Here is a tiny trained network, its code and every weight. The questions are about switching its units off for an input and a class, where a switched-off unit gives its printed mean instead of its output.

import numpy as np


def w(rows, s, z=0):
    codes = np.array(rows[::2]) - 128.0
    scale = np.full(codes.shape[1], s)
    scale[-1] = z or s
    return codes * scale


def f(y):
    return y / 2 * (1 + np.tanh(0.7978845608 * (y + 0.044715 * y**3)))


def log_softmax(a):
    a = a - a.max(-1, keepdims=True)
    return a - np.log(np.exp(a).sum(-1, keepdims=True))


def net(x, mask):
    res = np.array(x, float).reshape(1, 6) / 4 @ E
    y = f(res @ A[0][:, :-1].T + A[0][:, -1])
    res = res + np.where(mask, y, B[0][:, -1]) @ B[0][:, :-1]
    return log_softmax(res[-1] @ U[:, :-1].T + U[:, -1])


A, B = {}, {}
E = w([
[134,124,139,117,111,119,119,122,116],'x0',
[208,169,176,112,115,137,207,208,141],'x1',
[124,138,80,197,46,1,179,131,161],'x2',
[90,99,80,156,71,197,108,234,46],'x3',
[66,109,155,79,138,89,70,222,229],'x4',
[117,83,61,27,155,104,193,132,106],'x5',
],0.0083)
A[0] = w([
[41,83,127,147,152,108,111,43,147,92],'n1',
[153,36,28,25,119,150,162,100,123,118],'n2',
[143,154,66,173,113,20,151,131,141,102],'n3',
[3,78,63,155,122,117,34,36,124,66],'n4',
[125,88,35,30,143,103,177,111,125,97],'n5',
[122,81,114,143,118,163,116,187,78,102],'n6',
[139,171,176,80,221,126,126,62,165,169],'n7',
[155,118,179,54,205,214,111,130,98,95],'n8',
[148,161,171,103,166,80,152,33,219,121],'n9',
[209,205,163,132,138,95,187,208,85,82],'n10',
[89,126,70,152,78,174,113,170,104,138],'n11',
[49,110,185,65,133,86,93,180,227,24],'n12',
[84,126,94,138,68,178,131,166,106,104],'n13',
[123,147,110,99,131,140,99,141,214,100],'n14',
[157,161,147,136,178,27,145,73,159,107],'n15',
[99,153,191,202,87,139,50,86,134,117],'n16',
[128,189,197,215,134,137,84,128,100,41],'n17',
[185,163,191,84,105,119,166,222,153,59],'n18',
[118,195,191,226,105,141,72,120,138,101],'n19',
[96,115,90,165,100,143,115,188,75,119],'n20',
[56,100,73,150,167,103,48,64,108,80],'n21',
[113,70,110,75,150,117,167,124,110,49],'n22',
[149,177,117,150,116,145,166,56,41,22],'n23',
[121,124,97,169,66,71,162,134,144,92],'n24',
[166,75,144,81,173,234,55,116,141,78],'n25',
[82,107,112,176,84,174,121,195,94,141],'n26',
[79,107,102,148,96,146,126,216,84,118],'n27',
[145,89,98,132,58,179,136,198,99,114],'n28',
[113,113,58,203,58,58,189,137,168,91],'n29',
[177,68,69,29,146,115,159,134,97,120],'n30',
[47,122,72,159,146,159,114,59,129,5],'n31',
[148,105,219,108,200,247,68,148,116,90],'n32',
[242,147,78,196,126,171,217,20,26,62],'n33',
[180,115,104,216,62,60,106,146,155,114],'n34',
[179,142,89,177,152,194,172,61,63,43],'n35',
[78,73,176,114,149,99,80,229,185,76],'n36',
[120,101,94,142,93,151,109,186,94,104],'n37',
[85,110,91,58,142,56,190,135,72,113],'n38',
[145,173,194,206,104,129,54,141,143,88],'n39',
[111,150,85,150,57,44,140,157,147,104],'n40',
[141,158,190,132,138,166,234,184,138,62],'n41',
[78,47,67,55,153,72,197,138,103,107],'n42',
[186,249,160,143,116,156,194,181,132,98],'n43',
[30,125,70,140,112,144,70,86,103,120],'n44',
[122,99,80,155,101,164,132,189,90,128],'n45',
],0.0068,0.0023)
B[0] = w([
[170,165,159,53,88,129,178,126,152,179],'n1',
[154,135,113,182,150,192,97,159,153,214],'n2',
[79,198,127,138,148,102,118,108,58,199],'n3',
[155,193,88,16,38,174,250,184,187,219],'n4',
[197,124,113,216,186,196,76,168,140,209],'n5',
[152,118,194,113,166,76,138,81,78,168],'n6',
[141,145,214,114,176,81,165,68,43,210],'n7',
[28,213,90,112,128,92,94,122,31,223],'n8',
[197,93,213,108,227,82,192,42,88,221],'n9',
[128,182,76,66,61,140,206,143,177,192],'n10',
[178,102,203,94,148,102,149,61,91,174],'n11',
[78,5,118,167,83,60,70,97,185,218],'n12',
[158,116,188,135,170,77,174,84,110,164],'n13',
[113,84,150,139,116,101,101,86,128,158],'n14',
[151,129,221,137,198,89,169,73,68,197],'n15',
[182,135,85,185,176,200,147,189,190,175],'n16',
[161,123,86,188,157,157,81,182,155,164],'n17',
[135,143,97,48,14,114,190,163,208,192],'n18',
[181,131,118,199,202,230,62,184,171,180],'n19',
[173,106,193,98,172,106,144,60,92,171],'n20',
[167,176,117,38,30,148,244,171,179,191],'n21',
[143,126,105,158,149,146,122,156,127,157],'n22',
[73,32,93,141,87,65,103,122,175,180],'n23',
[60,220,95,144,154,101,87,138,27,177],'n24',
[62,225,99,143,117,93,97,144,21,212],'n25',
[169,93,191,125,150,110,162,76,109,182],'n26',
[161,75,193,100,207,85,145,88,107,184],'n27',
[162,124,157,86,156,87,154,50,117,180],'n28',
[66,219,110,140,143,103,106,118,33,212],'n29',
[153,139,92,199,160,199,91,177,162,198],'n30',
[129,123,107,89,59,140,179,135,138,160],'n31',
[62,196,67,124,119,128,96,146,25,238],'n32',
[67,2,94,162,74,31,80,88,223,254],'n33',
[113,195,104,168,146,145,65,163,57,184],'n34',
[68,53,90,137,54,81,82,102,187,197],'n35',
[51,16,102,179,53,47,94,80,222,210],'n36',
[158,83,204,89,177,108,134,50,98,163],'n37',
[161,143,95,173,192,226,76,169,134,195],'n38',
[178,97,99,179,192,220,55,191,162,176],'n39',
[52,183,98,156,140,101,117,155,32,193],'n40',
[137,174,110,64,76,131,187,150,152,177],'n41',
[183,125,100,200,171,215,45,188,161,216],'n42',
[150,156,117,70,56,163,180,168,196,194],'n43',
[168,166,144,49,88,133,209,141,165,185],'n44',
[156,104,186,115,169,95,160,85,115,174],'n45',
],0.0054,0.0082)
U = w([
[25,214,105,128,142,104,88,132,21,2],'0',
[219,92,244,103,195,85,154,61,96,203],'1',
[52,2,102,142,71,67,77,109,198,82],'2',
[194,182,108,42,48,142,202,163,178,157],'3',
[229,126,102,189,192,199,54,184,156,199],'4',
],0.0091,0.00068)

Each question gives the input, the list of numbers given to net, and the class t.
The units are the neurons (one row each of A and B). Each row of codes is followed by its name. A weight is (code - 128) times the scale printed after its matrix; where a second scale follows, it is the last column's (A, B and U).
mask holds one flag per neuron, in row order. A switched-off neuron (its flag False) gives its mean, the last column of its row in B, instead of its output. The means were averaged over made-up inputs and are rounded, as every weight is.
A unit's drop is (log p(t) with every unit on - log p(t) with that unit switched off) / (log p(t) with every unit on - log p(t) with every unit switched off).
The circuit of an input: a set's keep is (log p(t) with only the set's units on - log p(t) with every unit switched off) / (log p(t) with every unit on - log p(t) with every unit switched off). Starting from the 12 units with the biggest drops (on a tie, the unit counted first), units are removed one at a time, each time the one whose removal leaves the highest keep (on an exact tie, the one counted first), for as long as the keep stays at least 0.8.
circuit, biggest first: the units of the circuit, biggest drop first
unit that matters most: the unit with the biggest drop
k most important neurons: the k neurons with the biggest drops, biggest first
drop of u: that unit's drop, to one decimal
input [-1,6,2,-7,4,8], class 4: circuit, biggest first -> [n42; n5]
input [-2,-2,2,-4,0,-3], class 1: circuit, biggest first -> [n9; n15]
input [2,-7,6,-7,1,5], class 1: circuit, biggest first -> [n9]
input [1,3,-8,-2,-7,-5], class 0: 2 most important neurons -> [n32; n8]
input [6,1,5,-4,-7,-3], class 2: 2 most important neurons -> [n33; n23]
input [2,-7,-4,3,-8,4], class 2: 2 most important neurons -> [n33; n35]
input [4,-5,4,-4,2,-4], class 3: circuit, biggest first -> [n4; n21]
input [-1,-8,-4,2,-7,1], class 3: 2 most important neurons -> [n4; n21]
input [4,-1,4,-4,3,-2], class 0: circuit, biggest first -> [n40; n33]
input [6,-7,7,-1,-8,-6], class 2: 2 most important neurons -> [n33; n23]
input [8,-2,7,1,-4,8], class 4: 3 most important neurons -> [n42; n5; n38]
input [-4,-5,3,0,4,4], class 3: 3 most important neurons -> [n4; n33; n21]
input [-6,-6,0,-4,3,6], class 3: 3 most important neurons -> [n4; n21; n1]
input [4,5,1,-4,8,-7], class 2: circuit, biggest first -> [n36]
input [4,-3,1,7,2,-8], class 4: 3 most important neurons -> [n19; n39; n16]
input [5,5,-7,8,3,8], class 1: circuit, biggest first -> [n27; n6]
input [-3,6,-5,-5,-3,-8], class 4: 2 most important neurons -> [n19; n39]
input [8,2,-8,-7,-2,0], class 0: 3 most important neurons -> [n8; n32; n25]
input [5,-7,2,-3,7,8], class 4: 4 most important neurons -> [n42; n5; n38; n33]
input [6,-1,1,6,-8,8], class 2: 2 most important neurons -> [n33; n35]
input [3,2,-3,-2,7,8], class 4: 2 most important neurons -> [n42; n5]
input [-8,7,7,-4,-3,3], class 0: unit that matters most -> n29
input [7,-2,-5,0,-7,-8], class 4: 3 most important neurons -> [n19; n16; n39]
input [-6,3,-7,0,8,3], class 2: drop of n36 -> 2.5
input [-3,7,-2,0,5,-5], class 3: drop of n33 -> 0.3
input [-5,-4,1,3,-1,3], class 3: drop of n9 -> 0.1
input [-8,3,8,7,5,2], class 0: drop of n40 -> 0.4
input [-4,-1,-3,-6,-5,-8], class 4: unit that matters most -> n19
